Below is a small trained network, with its code and all its weights. Each question gives an input and a target symbol and asks what happens when units are switched off, that is, made to give their printed mean instead of their output.

import numpy as np


def w(rows, s, z=0):
    codes = np.array(rows[::2]) - 128.0
    scale = np.full(codes.shape[1], s)
    scale[-1] = z or s
    return codes * scale


def f(y):
    return y / 2 * (1 + np.tanh(0.7978845608 * (y + 0.044715 * y**3)))


def softmax(a):
    e = np.exp(a - a.max(-1, keepdims=True))
    return e / e.sum(-1, keepdims=True)


def log_softmax(a):
    a = a - a.max(-1, keepdims=True)
    return a - np.log(np.exp(a).sum(-1, keepdims=True))


def net(x, mask):
    ids = ['ΓΘΣαβζημξτψ'.index(c) for c in x.split()]
    T = len(ids)
    res = E[ids] + P[:T]
    r = res
    for j in range(2):
        rows = slice(4 * j, 4 * j + 4)
        q, k, v = (r @ M[0][rows].T for M in (Q, K, V))
        z = softmax(np.where(np.tri(T) > 0, q @ k.T / 4**0.5, -1e9)) @ v
        o = O[0][rows]
        res = res + np.where(mask[j], z, o[:, -1]) @ o[:, :-1]
    y = f(res @ A[0][:, :-1].T + A[0][:, -1])
    res = res + np.where(mask[2:10], y, B[0][:, -1]) @ B[0][:, :-1]
    return log_softmax(res[-1] @ U[:, :-1].T + U[:, -1])


Q, K, V, O, A, B = {}, {}, {}, {}, {}, {}
E = w([
[64,149,210,91,165,37,109,101,54,69,158],'Γ',
[177,72,150,195,236,131,132,89,118,167,199],'Θ',
[44,143,126,160,65,93,136,113,243,182,150],'Σ',
[112,209,98,249,185,146,163,149,133,87,71],'α',
[91,36,130,39,130,64,182,155,65,190,160],'β',
[154,130,123,166,76,122,75,81,101,146,151],'ζ',
[199,189,188,65,101,66,211,118,136,117,157],'η',
[128,126,194,103,136,120,132,155,43,77,244],'μ',
[126,196,86,76,123,30,173,76,181,77,173],'ξ',
[92,186,131,155,103,127,66,74,127,193,171],'τ',
[113,152,144,170,96,85,26,101,119,153,161],'ψ',
],0.016)
P = w([
[254,180,13,108,111,37,176,218,150,149,127],'0',
[173,188,135,126,128,150,215,122,101,138,66],'1',
[200,161,135,111,130,136,205,134,83,134,99],'2',
[198,130,120,96,132,134,193,147,82,118,123],'3',
[100,145,159,83,150,140,198,99,81,73,39],'4',
[130,118,175,75,173,151,169,134,74,89,72],'5',
[131,86,160,64,177,125,154,147,71,81,78],'6',
[81,64,160,69,174,97,182,104,66,56,27],'7',
],0.0083)
Q[0] = w([
[198,160,133,19,192,119,152,80,172,92,129],'head 0',
[211,178,119,203,179,220,110,120,158,133,119],'head 0',
[77,68,123,87,68,145,181,182,141,185,173],'head 0',
[53,111,205,95,149,123,145,86,157,52,50],'head 0',
[210,177,70,121,170,192,92,185,130,125,169],'head 1',
[78,105,214,140,181,167,143,79,133,34,67],'head 1',
[129,176,65,100,104,85,178,117,151,109,2],'head 1',
[98,72,46,243,103,209,67,160,144,186,57],'head 1',
],0.012)
K[0] = w([
[105,108,205,54,143,167,101,197,50,162,144],'head 0',
[161,191,94,176,117,144,63,153,123,212,126],'head 0',
[121,143,105,69,52,176,55,177,158,200,121],'head 0',
[71,148,137,142,70,247,134,27,113,129,64],'head 0',
[174,166,131,156,161,102,88,200,84,120,177],'head 1',
[109,135,220,118,185,180,145,37,105,120,79],'head 1',
[45,128,132,104,122,130,124,216,97,83,65],'head 1',
[179,216,70,201,113,108,125,102,241,192,74],'head 1',
],0.013)
V[0] = w([
[142,111,177,138,68,156,138,150,115,181,112],'head 0',
[100,139,168,202,159,71,133,154,118,164,209],'head 0',
[103,124,190,122,85,83,148,171,135,100,250],'head 0',
[50,180,173,172,93,71,158,203,76,102,152],'head 0',
[100,104,149,125,127,158,190,182,157,115,149],'head 1',
[57,173,116,156,142,128,86,120,108,208,191],'head 1',
[70,122,162,137,163,111,128,179,87,117,82],'head 1',
[130,106,93,78,143,139,164,92,100,199,102],'head 1',
],0.011)
O[0] = w([
[30,66,119,139,164,78,132,144,62,114,123,115],'head 0',
[95,139,155,190,158,167,117,122,193,155,163,188],'head 0',
[86,100,177,117,91,124,80,102,109,122,132,244],'head 0',
[110,151,77,152,78,136,124,133,187,112,121,254],'head 0',
[247,101,213,115,30,95,151,140,124,175,35,152],'head 1',
[59,102,142,117,139,209,107,162,208,53,124,107],'head 1',
[146,162,144,184,124,152,99,162,133,132,185,197],'head 1',
[145,180,144,101,146,205,71,112,117,144,130,232],'head 1',
],0.011,0.0083)
A[0] = w([
[115,163,155,119,101,62,153,161,136,141,86,126],'neuron 0',
[74,62,121,202,144,125,186,205,169,125,151,113],'neuron 1',
[125,41,39,76,208,151,150,240,90,105,121,22],'neuron 2',
[154,103,111,55,247,203,79,163,161,99,83,7],'neuron 3',
[130,148,129,169,126,168,64,133,124,138,146,93],'neuron 4',
[84,173,97,153,118,125,153,129,146,189,157,151],'neuron 5',
[173,116,104,125,146,177,92,116,111,97,136,7],'neuron 6',
[205,39,158,42,188,104,202,183,121,63,51,1],'neuron 7',
],0.012,0.0094)
B[0] = w([
[82,86,97,124,180,184,108,130,153,136,149,209],'neuron 0',
[140,147,159,98,142,120,90,146,96,143,138,191],'neuron 1',
[157,136,170,57,129,135,174,93,113,157,102,128],'neuron 2',
[150,111,203,104,45,141,146,129,45,91,73,152],'neuron 3',
[137,124,89,138,146,161,195,154,110,170,137,242],'neuron 4',
[173,71,139,131,116,82,108,128,108,97,126,253],'neuron 5',
[34,162,139,250,140,141,82,185,108,180,187,117],'neuron 6',
[180,125,183,108,42,114,50,158,77,131,107,127],'neuron 7',
],0.013,0.0071)
U = w([
[148,31,63,109,86,194,135,136,127,138,159,1],'Γ',
[172,62,212,151,246,161,96,41,149,133,172,31],'Θ',
[90,82,186,139,135,106,124,111,213,129,5,250],'Σ',
[168,108,130,129,149,85,149,171,143,119,44,213],'α',
[86,144,67,78,93,122,150,222,61,253,88,233],'β',
[94,103,84,73,195,83,172,74,118,102,113,225],'ζ',
[119,116,144,172,137,77,59,59,96,151,72,95],'η',
[97,130,197,151,74,39,182,133,119,117,213,136],'μ',
[199,220,199,93,165,164,4,41,178,91,112,39],'ξ',
[126,98,106,78,141,209,104,144,113,44,109,108],'τ',
[144,113,115,82,208,165,42,131,125,103,179,20],'ψ',
],0.0062,0.0053)

Each question gives the input, a string of symbols that net reads in full, and the target symbol t.
The units are the heads (4 rows each of Q, K, V and O) and the neurons (one row each of A and B). Each row of codes is followed by its name. A weight is (code - 128) times the scale printed after its matrix; where a second scale follows, it is the last column's (O, A, B and U).
mask holds one flag per unit, heads first, then neurons. A switched-off unit (its flag False) gives its mean, the last column of its rows in O or B, instead of its output. The means were averaged over made-up inputs and are rounded, as every weight is.
A unit's drop is (log p(t) with every unit on - log p(t) with that unit switched off) / (log p(t) with every unit on - log p(t) with every unit switched off).
The circuit of an input: a set's keep is (log p(t) with only the set's units on - log p(t) with every unit switched off) / (log p(t) with every unit on - log p(t) with every unit switched off). Starting from all 10 units, units are removed one at a time, each time the one whose removal leaves the highest keep (on an exact tie, the one counted first), for as long as the keep stays at least 0.8.
units of the circuit, in order: the units of the circuit, biggest drop first
unit that matters most: the unit with the biggest drop
top k neurons: the k neurons with the biggest drops, biggest first
heads that matter: for each layer, one digit per head in row order, 1 if its drop is at least 0.15 and else 0, layers parted by /
drop when u is switched off: that unit's drop, to one decimal
input Θ Γ ζ, target Θ: unit that matters most => head 0
input Θ Γ η τ, target Θ: heads that matter => 10
input η Σ τ, target η: heads that matter => 01
input μ μ Γ ψ, target μ: units of the circuit, in order => [head 1; head 0; neuron 0]
input ζ Γ τ, target ζ: heads that matter => 01
input η τ Θ α Σ β τ η, target ξ: heads that matter => 01
input τ α β ζ, target τ: heads that matter => 01
input ψ ξ ψ Γ Σ ξ, target μ: top 2 neurons => [neuron 0; neuron 5]
input β τ μ η, target Σ: heads that matter => 11
input Γ Γ ξ, target μ: units of the circuit, in order => [head 1; neuron 0]
input ζ η η, target β: top 2 neurons => [neuron 7; neuron 5]
input β ψ Θ μ ξ τ α ξ, target Σ: units of the circuit, in order => [head 1; head 0; neuron 0]
input η Γ ψ, target η: units of the circuit, in order => [head 1; neuron 4]
input τ Γ Γ η β β β ψ, target β: heads that matter => 01
input β β Γ μ ψ, target β: units of the circuit, in order => [neuron 4]
input β ψ Σ τ, target β: top 2 neurons => [neuron 4; neuron 0]
input Γ τ ψ, target Γ: heads that matter => 10
input Γ τ Γ τ, target Γ: drop when neuron 6 is switched off => 0.0
input τ Γ Γ η η Γ μ, target μ: drop when head 1 is switched off => 0.7
input Γ β Γ β ψ ξ, target ξ: drop when neuron 1 is switched off => -0.1
input ζ Γ ζ, target ζ: units of the circuit, in order => [head 1]
